Below are the code and all the weights of a small trained network. Each question names an input and a target symbol and asks about switching units off, where a switched-off unit gives its printed mean instead of its output.

import numpy as np


def w(rows, s, z=0):
    codes = np.array(rows[::2]) - 128.0
    scale = np.full(codes.shape[1], s)
    scale[-1] = z or s
    return codes * scale


def f(y):
    return y / 2 * (1 + np.tanh(0.7978845608 * (y + 0.044715 * y**3)))


def softmax(a):
    e = np.exp(a - a.max(-1, keepdims=True))
    return e / e.sum(-1, keepdims=True)


def log_softmax(a):
    a = a - a.max(-1, keepdims=True)
    return a - np.log(np.exp(a).sum(-1, keepdims=True))


def net(x, mask):
    ids = ['αβγζθλξφ'.index(c) for c in x.split()]
    T = len(ids)
    res = E[ids] + P[:T]
    u = 0
    for l in range(2):
        r = res
        for j in range(2):
            rows = slice(2 * j, 2 * j + 2)
            q, k, v = (r @ M[l][rows].T for M in (Q, K, V))
            z = softmax(np.where(np.tri(T) > 0, q @ k.T / 2**0.5, -1e9)) @ v
            o = O[l][rows]
            res = res + np.where(mask[u + j], z, o[:, -1]) @ o[:, :-1]
        u += 2
        y = f(res @ A[l][:, :-1].T + A[l][:, -1])
        res = res + np.where(mask[u : u + 12], y, B[l][:, -1]) @ B[l][:, :-1]
        u += 12
    return log_softmax(res[-1] @ U[:, :-1].T + U[:, -1])


Q, K, V, O, A, B = {}, {}, {}, {}, {}, {}
E = w([
[227,112,92,95],'α',
[80,69,173,157],'β',
[180,183,141,154],'γ',
[77,147,66,61],'ζ',
[100,126,176,192],'θ',
[168,188,147,43],'λ',
[115,51,175,2],'ξ',
[158,134,57,149],'φ',
],0.0086)
P = w([
[91,199,191,252],'0',
[104,153,140,211],'1',
[120,145,134,153],'2',
[131,129,123,118],'3',
[142,118,130,98],'4',
[153,100,128,80],'5',
[169,93,126,65],'6',
[171,81,127,64],'7',
[191,52,129,58],'8',
[185,67,124,48],'9',
],0.0021)
Q[0] = w([
[166,121,115,222],'0.h0',
[217,115,22,7],'0.h0',
[124,165,52,199],'0.h1',
[127,162,37,84],'0.h1',
],0.021)
K[0] = w([
[70,181,111,148],'0.h0',
[120,31,124,4],'0.h0',
[168,135,49,238],'0.h1',
[125,176,50,111],'0.h1',
],0.022)
V[0] = w([
[53,149,161,63],'0.h0',
[69,201,43,164],'0.h0',
[2,112,153,64],'0.h1',
[112,197,189,168],'0.h1',
],0.0088)
O[0] = w([
[152,213,55,58,204],'0.h0',
[148,116,16,213,2],'0.h0',
[183,65,253,200,166],'0.h1',
[169,41,142,71,77],'0.h1',
],0.0056,0.0037)
A[0] = w([
[37,178,165,229,172],'0.n0',
[105,225,128,123,120],'0.n1',
[143,127,80,141,184],'0.n2',
[195,173,52,14,68],'0.n3',
[30,83,213,178,192],'0.n4',
[158,253,228,250,111],'0.n5',
[85,146,150,77,133],'0.n6',
[127,132,116,139,121],'0.n7',
[187,127,51,174,254],'0.n8',
[7,124,18,170,136],'0.n9',
[49,128,32,70,56],'0.n10',
[151,255,109,113,143],'0.n11',
],0.0096,0.00078)
B[0] = w([
[51,64,76,189,130],'0.n0',
[125,137,184,131,148],'0.n1',
[148,144,122,160,130],'0.n2',
[122,8,162,191,255],'0.n3',
[145,28,93,107,157],'0.n4',
[83,197,196,215,138],'0.n5',
[86,133,102,93,168],'0.n6',
[127,130,125,145,122],'0.n7',
[190,190,115,159,143],'0.n8',
[36,190,24,159,136],'0.n9',
[87,203,155,179,148],'0.n10',
[158,90,201,152,183],'0.n11',
],0.017,0.0053)
Q[1] = w([
[160,162,178,114],'1.h0',
[196,105,197,190],'1.h0',
[84,254,152,78],'1.h1',
[162,111,134,42],'1.h1',
],0.0088)
K[1] = w([
[105,61,92,113],'1.h0',
[132,133,79,19],'1.h0',
[131,167,36,255],'1.h1',
[64,70,184,159],'1.h1',
],0.0078)
V[1] = w([
[84,144,188,211],'1.h0',
[2,159,176,45],'1.h0',
[119,131,184,196],'1.h1',
[74,185,157,26],'1.h1',
],0.0098)
O[1] = w([
[141,105,207,167,23],'1.h0',
[2,54,167,115,253],'1.h0',
[115,162,95,158,132],'1.h1',
[81,155,206,60,95],'1.h1',
],0.0084,0.0018)
A[1] = w([
[147,144,23,123,101],'1.n0',
[98,176,90,51,97],'1.n1',
[175,74,198,92,139],'1.n2',
[182,189,205,167,192],'1.n3',
[166,105,136,152,82],'1.n4',
[86,51,123,105,188],'1.n5',
[90,251,175,186,138],'1.n6',
[109,124,138,118,92],'1.n7',
[205,182,108,61,88],'1.n8',
[129,93,89,197,65],'1.n9',
[56,172,77,204,95],'1.n10',
[32,146,54,94,7],'1.n11',
],0.011,0.002)
B[1] = w([
[204,170,118,106,160],'1.n0',
[86,69,168,140,130],'1.n1',
[79,172,148,187,246],'1.n2',
[185,147,212,128,166],'1.n3',
[92,145,116,100,159],'1.n4',
[177,130,88,85,253],'1.n5',
[44,141,133,5,165],'1.n6',
[138,125,134,151,145],'1.n7',
[168,39,118,129,148],'1.n8',
[66,130,80,103,184],'1.n9',
[163,111,125,219,176],'1.n10',
[34,170,121,183,138],'1.n11',
],0.02,0.014)
U = w([
[219,118,119,120,253],'α',
[129,95,65,40,57],'β',
[132,144,166,43,149],'γ',
[45,166,113,137,167],'ζ',
[143,85,92,234,93],'θ',
[154,141,181,212,26],'λ',
[101,3,165,111,142],'ξ',
[152,204,103,125,122],'φ',
],0.0053,0.0029)

Each question gives the input, a string of symbols that net reads in full, and the target symbol t.
The units are the heads (2 rows each of Q, K, V and O) and the neurons (one row each of A and B). Each row of codes is followed by its name. A weight is (code - 128) times the scale printed after its matrix; where a second scale follows, it is the last column's (O, A, B and U).
mask holds one flag per unit, layer by layer, with each layer's heads first. A switched-off unit (its flag False) gives its mean, the last column of its rows in O or B, instead of its output. The means were averaged over made-up inputs and are rounded, as every weight is.
A unit's drop is (log p(t) with every unit on - log p(t) with that unit switched off) / (log p(t) with every unit on - log p(t) with every unit switched off).
The circuit of an input: a set's keep is (log p(t) with only the set's units on - log p(t) with every unit switched off) / (log p(t) with every unit on - log p(t) with every unit switched off). Starting from the 12 units with the biggest drops (on a tie, the unit counted first), units are removed one at a time, each time the one whose removal leaves the highest keep (on an exact tie, the one counted first), for as long as the keep stays at least 0.8.
units of the circuit, in order: the units of the circuit, biggest drop first
k most important neurons: the k neurons with the biggest drops, biggest first
top k neurons in layer l: the k neurons of layer l with the biggest drops, biggest first
input λ γ β γ γ α φ, target φ: 3 most important neurons -> [0.n9, 1.n6, 1.n0]
input ξ ξ ξ, target ζ: top 2 neurons in layer 0 -> [0.n3, 0.n6]
input ζ α α θ ζ, target α: units of the circuit, in order -> [1.h0, 1.n2, 1.h1]
input ζ α ζ, target α: units of the circuit, in order -> [1.h0, 0.n8, 0.h0, 1.n2]
input ζ α φ ζ θ, target θ: units of the circuit, in order -> [0.h0, 0.n0, 1.n10]
input γ γ φ ζ φ α α λ α, target λ: units of the circuit, in order -> [1.n5, 1.h0, 1.n3]
input ζ θ γ, target γ: units of the circuit, in order -> [1.n6, 0.n5, 1.n3]
input α ζ φ θ α λ α, target λ: 3 most important neurons -> [1.n5, 0.n4, 0.n0]
input β α λ ζ, target ζ: 3 most important neurons -> [0.n10, 0.n9, 1.n6]
input ζ α ξ α ξ, target α: top 2 neurons in layer 1 -> [1.n9, 1.n6]
input θ ζ φ ζ, target φ: 4 most important neurons -> [0.n8, 1.n6, 1.n0, 1.n10]
input ξ ξ α α θ β, target β: units of the circuit, in order -> [1.n5, 0.n4, 1.n10]
input α θ ζ γ, target γ: units of the circuit, in order -> [1.n6, 1.n3, 0.n5]
input φ ξ α ξ, target α: top 3 neurons in layer 0 -> [0.n11, 0.n3, 0.n5]
input α γ α ζ, target ζ: units of the circuit, in order -> [0.n9, 0.h1, 1.n11]
input α γ θ θ, target θ: units of the circuit, in order -> [0.n0, 1.h1, 1.n10]
input ξ ζ β φ λ γ λ α α, target β: 2 most important neurons -> [0.n3, 0.n11]
input ξ φ γ, target ζ: top 2 neurons in layer 0 -> [0.n3, 0.n5]
input θ γ θ θ θ β, target β: 2 most important neurons -> [0.n4, 1.n10]
input γ ζ α ζ φ φ, target φ: top 2 neurons in layer 1 -> [1.n6, 1.n0]
input α α ζ α λ, target λ: top neuron in layer 0 -> [0.n10]
input α α ξ, target ξ: top 2 neurons in layer 0 -> [0.n3, 0.n5]
input α ξ λ φ λ θ α, target β: 2 most important neurons -> [0.n3, 1.n5]
